Here is a tiny trained network, its code and every weight. The questions are about switching its units off for an input and a class, where a switched-off unit gives its printed mean instead of its output.

import numpy as np


def w(rows, s, z=0):
    codes = np.array(rows[::2]) - 128.0
    scale = np.full(codes.shape[1], s)
    scale[-1] = z or s
    return codes * scale


def f(y):
    return np.maximum(y, 0)


def log_softmax(a):
    a = a - a.max(-1, keepdims=True)
    return a - np.log(np.exp(a).sum(-1, keepdims=True))


def net(x, mask):
    res = np.array(x, float).reshape(1, 2) / 4 @ E
    y = f(res @ A[0][:, :-1].T + A[0][:, -1])
    res = res + np.where(mask, y, B[0][:, -1]) @ B[0][:, :-1]
    return log_softmax(res[-1] @ U[:, :-1].T + U[:, -1])


A, B = {}, {}
E = w([
[169,58,144,187,121,203,132,129,100,242],'x0',
[184,113,145,166,7,85,97,104,41,99],'x1',
],0.014)
A[0] = w([
[159,99,128,135,81,128,136,99,101,115,86],'n1',
[131,138,104,133,165,180,117,156,170,119,90],'n2',
[110,164,126,102,140,116,108,106,142,50,91],'n3',
[101,145,117,117,168,139,137,120,139,157,97],'n4',
[145,89,138,141,106,185,128,130,100,246,131],'n5',
[137,130,143,137,129,156,138,134,148,179,81],'n6',
[119,136,123,83,98,103,144,130,121,97,143],'n7',
[154,130,147,155,133,132,131,98,167,108,114],'n8',
[149,95,108,124,141,128,151,167,99,148,98],'n9',
[137,122,123,130,119,123,137,120,136,136,246],'n10',
[130,139,134,89,129,117,143,161,138,32,94],'n11',
[108,119,127,148,163,140,131,117,167,123,94],'n12',
[121,127,96,135,74,123,133,125,98,136,95],'n13',
[115,104,123,122,141,118,120,134,117,83,204],'n14',
[133,127,117,95,201,146,151,137,174,153,127],'n15',
[159,140,121,157,41,137,114,139,102,86,120],'n16',
],0.012)
B[0] = w([
[126,114,162,96,118,85,149,121,131,120,172],'n1',
[115,115,168,126,125,81,119,118,117,139,177],'n2',
[153,124,119,183,103,105,141,102,137,121,199],'n3',
[117,118,146,115,101,107,121,118,103,104,173],'n4',
[134,144,101,187,136,101,144,119,182,96,247],'n5',
[143,130,116,127,105,89,141,98,121,106,164],'n6',
[138,124,114,151,129,133,146,129,154,138,187],'n7',
[126,117,131,129,159,129,122,132,119,136,128],'n8',
[146,136,107,130,128,97,139,130,130,117,149],'n9',
[128,152,152,105,128,250,132,228,130,124,216],'n10',
[127,113,114,169,127,105,123,97,166,132,198],'n11',
[123,108,132,108,98,110,122,123,111,131,163],'n12',
[106,97,141,109,142,104,140,127,130,125,160],'n13',
[149,138,124,150,161,161,160,186,140,125,194],'n14',
[146,105,160,119,107,98,139,158,88,135,223],'n15',
[118,110,160,108,135,90,128,148,95,147,213],'n16',
],0.02,0.016)
U = w([
[179,144,77,242,115,71,163,79,205,90,115],'0',
[124,61,224,83,95,31,143,136,32,136,84],'1',
[153,189,141,135,163,254,147,202,130,124,255],'2',
[143,159,94,112,141,99,106,53,110,135,74],'3',
[81,142,79,124,141,131,83,69,90,154,73],'4',
],0.0089,0.0053)

Each question gives the input, the list of numbers given to net, and the class t.
The units are the neurons (one row each of A and B). Each row of codes is followed by its name. A weight is (code - 128) times the scale printed after its matrix; where a second scale follows, it is the last column's (A, B and U).
mask holds one flag per neuron, in row order. A switched-off neuron (its flag False) gives its mean, the last column of its row in B, instead of its output. The means were averaged over made-up inputs and are rounded, as every weight is.
A unit's drop is (log p(t) with every unit on - log p(t) with that unit switched off) / (log p(t) with every unit on - log p(t) with every unit switched off).
The circuit of an input: a set's keep is (log p(t) with only the set's units on - log p(t) with every unit switched off) / (log p(t) with every unit on - log p(t) with every unit switched off). Starting from the 12 units with the biggest drops (on a tie, the unit counted first), units are removed one at a time, each time the one whose removal leaves the highest keep (on an exact tie, the one counted first), for as long as the keep stays at least 0.8.
circuit, biggest first: the units of the circuit, biggest drop first
top k neurons: the k neurons with the biggest drops, biggest first
drop of u: that unit's drop, to one decimal
input [-3,-3], class 2: top 2 neurons	[n5, n16]
input [2,-4], class 1: circuit, biggest first	[n15]
input [7,7], class 0: top 2 neurons	[n5, n15]
input [-2,-3], class 2: circuit, biggest first	[n16, n5]
input [0,3], class 2: top 2 neurons	[n15, n2]
input [7,-6], class 0: top 2 neurons	[n5, n16]
input [8,8], class 0: top 2 neurons	[n5, n15]
input [-8,8], class 0: top 4 neurons	[n11, n3, n7, n15]
input [8,-8], class 0: top 2 neurons	[n5, n16]
input [-2,-4], class 1: top 2 neurons	[n5, n15]
input [7,-8], class 1: top 2 neurons	[n15, n2]
input [-1,-3], class 2: top 2 neurons	[n16, n1]
input [-3,-4], class 1: drop of n2	0.1
input [0,2], class 2: drop of n9	0.0
input [7,4], class 0: circuit, biggest first	[n5]
input [8,3], class 0: drop of n5	4.1
